Below are the code and all the weights of a small trained network. Each question names an input and a class and asks about switching units off, where a switched-off unit gives its printed mean instead of its output.

import numpy as np


def w(rows, s, z=0):
    codes = np.array(rows[::2]) - 128.0
    scale = np.full(codes.shape[1], s)
    scale[-1] = z or s
    return codes * scale


def norm(h):
    return h / np.sqrt((h * h).mean(-1, keepdims=True) + 1e-5)


def f(y):
    return np.maximum(y, 0)


def log_softmax(a):
    a = a - a.max(-1, keepdims=True)
    return a - np.log(np.exp(a).sum(-1, keepdims=True))


def net(x, mask):
    res = np.array(x, float).reshape(1, 7) / 4 @ E
    u = 0
    for l in range(3):
        y = f(norm(res) @ A[l][:, :-1].T + A[l][:, -1])
        res = res + np.where(mask[u : u + 4], y, B[l][:, -1]) @ B[l][:, :-1]
        u += 4
    return log_softmax(norm(res)[-1] @ U[:, :-1].T + U[:, -1])


A, B = {}, {}
E = w([
[163,173,119,72,135,135,235,36,162],'x0',
[133,155,195,88,183,55,53,72,118],'x1',
[120,112,114,139,205,150,120,124,152],'x2',
[66,116,79,95,116,110,128,131,129],'x3',
[130,132,129,130,128,126,128,127,130],'x4',
[138,129,130,124,130,127,127,129,128],'x5',
[116,171,125,126,115,88,102,160,252],'x6',
],0.0029)
A[0] = w([
[127,135,131,118,3,70,127,114,106,7],'0.n0',
[82,110,112,105,124,129,76,184,108,60],'0.n1',
[101,106,95,117,223,180,114,127,166,65],'0.n2',
[77,114,62,67,126,92,134,125,113,182],'0.n3',
],0.0059,0.0022)
B[0] = w([
[193,52,90,43,230,239,53,114,189,219],'0.n0',
[145,72,214,133,172,140,160,144,139,220],'0.n1',
[193,108,124,35,39,193,97,106,136,214],'0.n2',
[254,193,224,220,97,129,172,78,92,254],'0.n3',
],0.0044,0.0025)
A[1] = w([
[104,110,2,138,107,146,187,192,140,68],'1.n0',
[109,150,74,100,95,102,101,152,219,5],'1.n1',
[192,98,161,73,128,181,106,103,118,148],'1.n2',
[179,156,164,179,130,113,147,145,148,182],'1.n3',
],0.0062,0.0015)
B[1] = w([
[128,254,154,127,119,108,127,166,80,174],'1.n0',
[125,107,84,143,111,37,123,64,137,172],'1.n1',
[91,156,80,119,100,171,101,119,157,253],'1.n2',
[111,67,161,204,137,173,162,16,110,200],'1.n3',
],0.007,0.006)
A[2] = w([
[164,99,46,92,160,139,139,113,2,35],'2.n0',
[154,126,168,44,148,105,238,95,144,110],'2.n1',
[144,134,126,34,137,130,218,104,164,87],'2.n2',
[153,210,192,45,215,62,51,68,105,5],'2.n3',
],0.0062,0.0013)
B[2] = w([
[142,141,132,109,130,2,115,73,227,187],'2.n0',
[109,93,166,127,175,128,56,178,115,206],'2.n1',
[114,63,146,149,124,121,75,203,93,215],'2.n2',
[140,168,91,143,88,154,206,181,95,252],'2.n3',
],0.0079,0.0032)
U = w([
[142,229,138,152,101,126,188,210,90,131],'0',
[112,34,203,136,185,112,73,224,108,157],'1',
[129,134,120,132,128,5,120,68,195,168],'2',
[145,138,74,61,96,184,71,147,190,102],'3',
[115,141,142,137,110,149,108,92,132,175],'4',
[108,136,144,139,103,148,113,93,127,157],'5',
[155,111,168,169,134,163,155,63,126,84],'6',
[1,127,90,88,180,93,131,134,128,1],'7',
],0.0085,0.0055)

Each question gives the input, the list of numbers given to net, and the class t.
The units are the neurons (one row each of A and B). Each row of codes is followed by its name. A weight is (code - 128) times the scale printed after its matrix; where a second scale follows, it is the last column's (A, B and U).
mask holds one flag per neuron, layer by layer. A switched-off neuron (its flag False) gives its mean, the last column of its row in B, instead of its output. The means were averaged over made-up inputs and are rounded, as every weight is.
A unit's drop is (log p(t) with every unit on - log p(t) with that unit switched off) / (log p(t) with every unit on - log p(t) with every unit switched off).
The circuit of an input: a set's keep is (log p(t) with only the set's units on - log p(t) with every unit switched off) / (log p(t) with every unit on - log p(t) with every unit switched off). Starting from all 12 units, units are removed one at a time, each time the one whose removal leaves the highest keep (on an exact tie, the one counted first), for as long as the keep stays at least 0.8.
units of the circuit, in order: the units of the circuit, biggest drop first
k most important neurons: the k neurons with the biggest drops, biggest first
top k neurons in layer l: the k neurons of layer l with the biggest drops, biggest first
input [-3,-6,-3,1,0,2,-6], class 0: 2 most important neurons => 1.n0; 1.n1
input [-5,1,-7,4,2,5,1], class 3: units of the circuit, in order => 0.n0
input [-6,3,-7,3,4,3,-6], class 3: units of the circuit, in order => 0.n0; 1.n2
input [-8,8,-3,0,-2,-4,-7], class 0: 2 most important neurons => 2.n3; 1.n3
input [7,4,-1,3,1,-4,5], class 1: 4 most important neurons => 2.n1; 2.n2; 1.n2; 1.n0
input [8,-7,-6,7,-4,2,-5], class 1: units of the circuit, in order => 2.n2; 2.n1
input [8,2,-6,-5,1,0,8], class 1: 4 most important neurons => 2.n1; 2.n2; 1.n2; 2.n0
input [8,-6,2,-3,5,4,-7], class 1: units of the circuit, in order => 2.n1; 2.n2
input [3,3,7,1,2,3,-3], class 3: top 2 neurons in layer 1 => 1.n2; 1.n3
input [4,-3,-4,6,-3,-3,4], class 6: units of the circuit, in order => 0.n3; 1.n3
input [3,-1,-2,8,0,5,7], class 6: 3 most important neurons => 0.n3; 1.n3; 2.n0
input [2,-4,7,8,3,2,3], class 6: 3 most important neurons => 0.n3; 0.n0; 1.n3
input [-3,-5,-2,-2,-4,5,-2], class 0: 2 most important neurons => 0.n3; 1.n0
input [4,-6,-7,2,2,6,7], class 2: units of the circuit, in order => 1.n1
input [-2,-7,-1,-5,-4,-6,-1], class 0: units of the circuit, in order => 1.n0; 0.n3
input [3,8,2,-6,2,-6,-1], class 0: 2 most important neurons => 2.n3; 0.n3
input [7,-5,-2,-6,-6,5,-2], class 1: 4 most important neurons => 2.n1; 2.n2; 0.n3; 2.n3
input [4,0,-7,1,3,4,6], class 3: top 2 neurons in layer 2 => 2.n0; 2.n2
input [4,6,0,-7,-6,5,6], class 6: 4 most important neurons => 1.n3; 1.n0; 2.n3; 2.n0
input [-2,6,8,-1,8,-1,-8], class 2: top neuron in layer 0 => 0.n0
input [2,-6,0,8,4,-7,1], class 6: 4 most important neurons => 0.n3; 1.n3; 2.n3; 1.n2
input [4,7,-1,5,2,2,-8], class 2: 2 most important neurons => 2.n0; 1.n0
input [-6,-4,-8,-2,3,-4,-3], class 3: top 2 neurons in layer 2 => 2.n2; 2.n1
